Below are the code and all the weights of a small trained network. Each question names an input and a target symbol and asks about switching units off, where a switched-off unit gives its printed mean instead of its output.

import numpy as np


def w(rows, s, z=0):
    codes = np.array(rows[::2]) - 128.0
    scale = np.full(codes.shape[1], s)
    scale[-1] = z or s
    return codes * scale


def f(y):
    return y / 2 * (1 + np.tanh(0.7978845608 * (y + 0.044715 * y**3)))


def softmax(a):
    e = np.exp(a - a.max(-1, keepdims=True))
    return e / e.sum(-1, keepdims=True)


def log_softmax(a):
    a = a - a.max(-1, keepdims=True)
    return a - np.log(np.exp(a).sum(-1, keepdims=True))


def net(x, mask):
    ids = ['ΓΔΛΦΩβζμξπστψ'.index(c) for c in x.split()]
    T = len(ids)
    res = E[ids] + P[:T]
    q, k, v = (res @ M[0].T for M in (Q, K, V))
    z = softmax(np.where(np.tri(T) > 0, q @ k.T / 3**0.5, -1e9)) @ v
    res = res + np.where(mask[0], z, O[0][:, -1]) @ O[0][:, :-1]
    y = f(res @ A[0][:, :-1].T + A[0][:, -1])
    res = res + np.where(mask[1:9], y, B[0][:, -1]) @ B[0][:, :-1]
    return log_softmax(res[-1] @ U[:, :-1].T + U[:, -1])


Q, K, V, O, A, B = {}, {}, {}, {}, {}, {}
E = w([
[134,126,119,143,135,157,210],'Γ',
[113,53,124,201,152,98,141],'Δ',
[186,175,80,104,96,123,173],'Λ',
[112,140,141,106,39,35,89],'Φ',
[197,122,157,132,78,104,180],'Ω',
[154,79,168,68,85,110,126],'β',
[148,107,100,69,64,52,188],'ζ',
[111,101,159,143,202,44,132],'μ',
[136,193,73,47,133,65,85],'ξ',
[148,159,136,128,198,65,153],'π',
[118,93,250,125,117,74,112],'σ',
[117,208,167,39,136,112,51],'τ',
[229,246,212,167,157,148,74],'ψ',
],0.016)
P = w([
[46,124,80,245,88,156,118],'0',
[75,156,87,77,43,75,115],'1',
[125,55,100,17,192,180,157],'2',
[2,216,103,135,156,85,229],'3',
[139,151,176,104,53,11,157],'4',
[192,79,150,49,181,83,98],'5',
[81,223,182,169,196,42,239],'6',
],0.0099)
Q[0] = w([
[149,57,137,151,111,122,122],'head 1',
[62,215,148,143,139,98,207],'head 1',
[107,248,157,83,119,21,255],'head 1',
],0.009)
K[0] = w([
[86,27,86,196,120,89,71],'head 1',
[209,129,216,68,171,98,97],'head 1',
[186,167,187,75,145,2,143],'head 1',
],0.0087)
V[0] = w([
[111,123,118,185,167,134,131],'head 1',
[155,218,143,143,181,143,58],'head 1',
[170,141,2,127,132,154,163],'head 1',
],0.011)
O[0] = w([
[108,121,156,190,227,111,255,20],'head 1',
[66,132,192,9,79,69,202,179],'head 1',
[213,151,169,122,138,72,184,2],'head 1',
],0.0091,0.0051)
A[0] = w([
[135,24,118,96,97,101,62,179],'neuron 1',
[135,72,126,180,89,75,167,218],'neuron 2',
[131,38,114,229,216,182,140,102],'neuron 3',
[111,135,66,69,114,96,139,254],'neuron 4',
[188,230,208,176,188,172,177,172],'neuron 5',
[173,173,136,186,51,163,117,101],'neuron 6',
[188,98,145,114,141,114,106,171],'neuron 7',
[2,151,163,146,80,160,157,94],'neuron 8',
],0.0094,0.0045)
B[0] = w([
[131,99,61,88,138,139,163,230],'neuron 1',
[126,204,92,139,210,125,159,157],'neuron 2',
[112,70,204,109,91,140,88,156],'neuron 3',
[165,112,194,153,157,128,130,249],'neuron 4',
[133,68,72,69,127,87,142,164],'neuron 5',
[156,124,124,151,37,163,246,157],'neuron 6',
[147,138,129,117,150,183,184,149],'neuron 7',
[126,186,109,109,125,154,135,209],'neuron 8',
],0.011,0.012)
U = w([
[169,65,165,59,197,212,156,174],'Γ',
[200,59,188,95,122,86,75,154],'Δ',
[173,139,80,104,146,94,151,4],'Λ',
[87,183,70,154,122,149,102,170],'Φ',
[187,123,219,176,75,117,151,103],'Ω',
[101,68,158,135,2,92,108,67],'β',
[150,136,170,168,92,159,152,119],'ζ',
[87,129,160,173,153,118,116,223],'μ',
[196,168,197,193,142,19,70,198],'ξ',
[103,163,90,153,207,45,120,157],'π',
[91,170,144,116,136,203,52,150],'σ',
[147,198,212,132,95,186,56,135],'τ',
[80,167,145,94,143,168,208,36],'ψ',
],0.0076,0.0049)

Each question gives the input, a string of symbols that net reads in full, and the target symbol t.
The units are the heads (3 rows each of Q, K, V and O) and the neurons (one row each of A and B). Each row of codes is followed by its name. A weight is (code - 128) times the scale printed after its matrix; where a second scale follows, it is the last column's (O, A, B and U).
mask holds one flag per unit, heads first, then neurons. A switched-off unit (its flag False) gives its mean, the last column of its rows in O or B, instead of its output. The means were averaged over made-up inputs and are rounded, as every weight is.
A unit's drop is (log p(t) with every unit on - log p(t) with that unit switched off) / (log p(t) with every unit on - log p(t) with every unit switched off).
The circuit of an input: a set's keep is (log p(t) with only the set's units on - log p(t) with every unit switched off) / (log p(t) with every unit on - log p(t) with every unit switched off). Starting from all 9 units, units are removed one at a time, each time the one whose removal leaves the highest keep (on an exact tie, the one counted first), for as long as the keep stays at least 0.8.
circuit, biggest first: the units of the circuit, biggest drop first
most important unit: the unit with the biggest drop
top k neurons: the k neurons with the biggest drops, biggest first
drop of u: that unit's drop, to one decimal
input Φ π τ ζ Λ, target Ω: circuit, biggest first	(neuron 6; head 1; neuron 1)
input Φ μ ψ ψ Δ π Δ, target π: circuit, biggest first	(neuron 2; neuron 6)
input π Γ ξ Γ Φ ψ Λ, target ψ: circuit, biggest first	(head 1)
input Φ Λ π ζ, target π: circuit, biggest first	(neuron 2; head 1; neuron 6)
input Γ ψ Λ Φ σ, target Φ: circuit, biggest first	(head 1; neuron 1; neuron 4)
input Ω ψ τ Φ σ σ Δ, target σ: circuit, biggest first	(head 1; neuron 3; neuron 8)
input Φ ψ μ ζ ξ ξ μ, target ξ: circuit, biggest first	(neuron 1; head 1)
input Ω π Γ β Φ ψ Ω, target ψ: top 2 neurons	(neuron 8; neuron 2)
input Φ Δ Ω ξ, target ξ: top 2 neurons	(neuron 1; neuron 4)
input ψ Φ Λ Λ ξ ζ μ, target ξ: top 2 neurons	(neuron 1; neuron 8)
input π ξ Φ τ μ, target π: top 3 neurons	(neuron 2; neuron 6; neuron 4)
input Λ Φ Φ μ Ω ψ ψ, target ψ: top 2 neurons	(neuron 8; neuron 5)
input μ ξ Φ τ, target τ: top 2 neurons	(neuron 1; neuron 4)
input ξ ψ Λ ξ, target ψ: top 2 neurons	(neuron 8; neuron 3)
input Ω Γ μ ξ μ, target π: most important unit	neuron 2
input Φ β Λ σ, target σ: drop of head 1	0.5
input ψ τ Φ Λ, target τ: drop of neuron 4	0.2
input Φ ψ Ω Δ, target ψ: drop of neuron 8	0.4
input ξ ξ Φ μ Φ ψ μ, target ψ: drop of neuron 8	0.3
input Ω ψ Γ Φ Γ ψ β, target ψ: most important unit	head 1
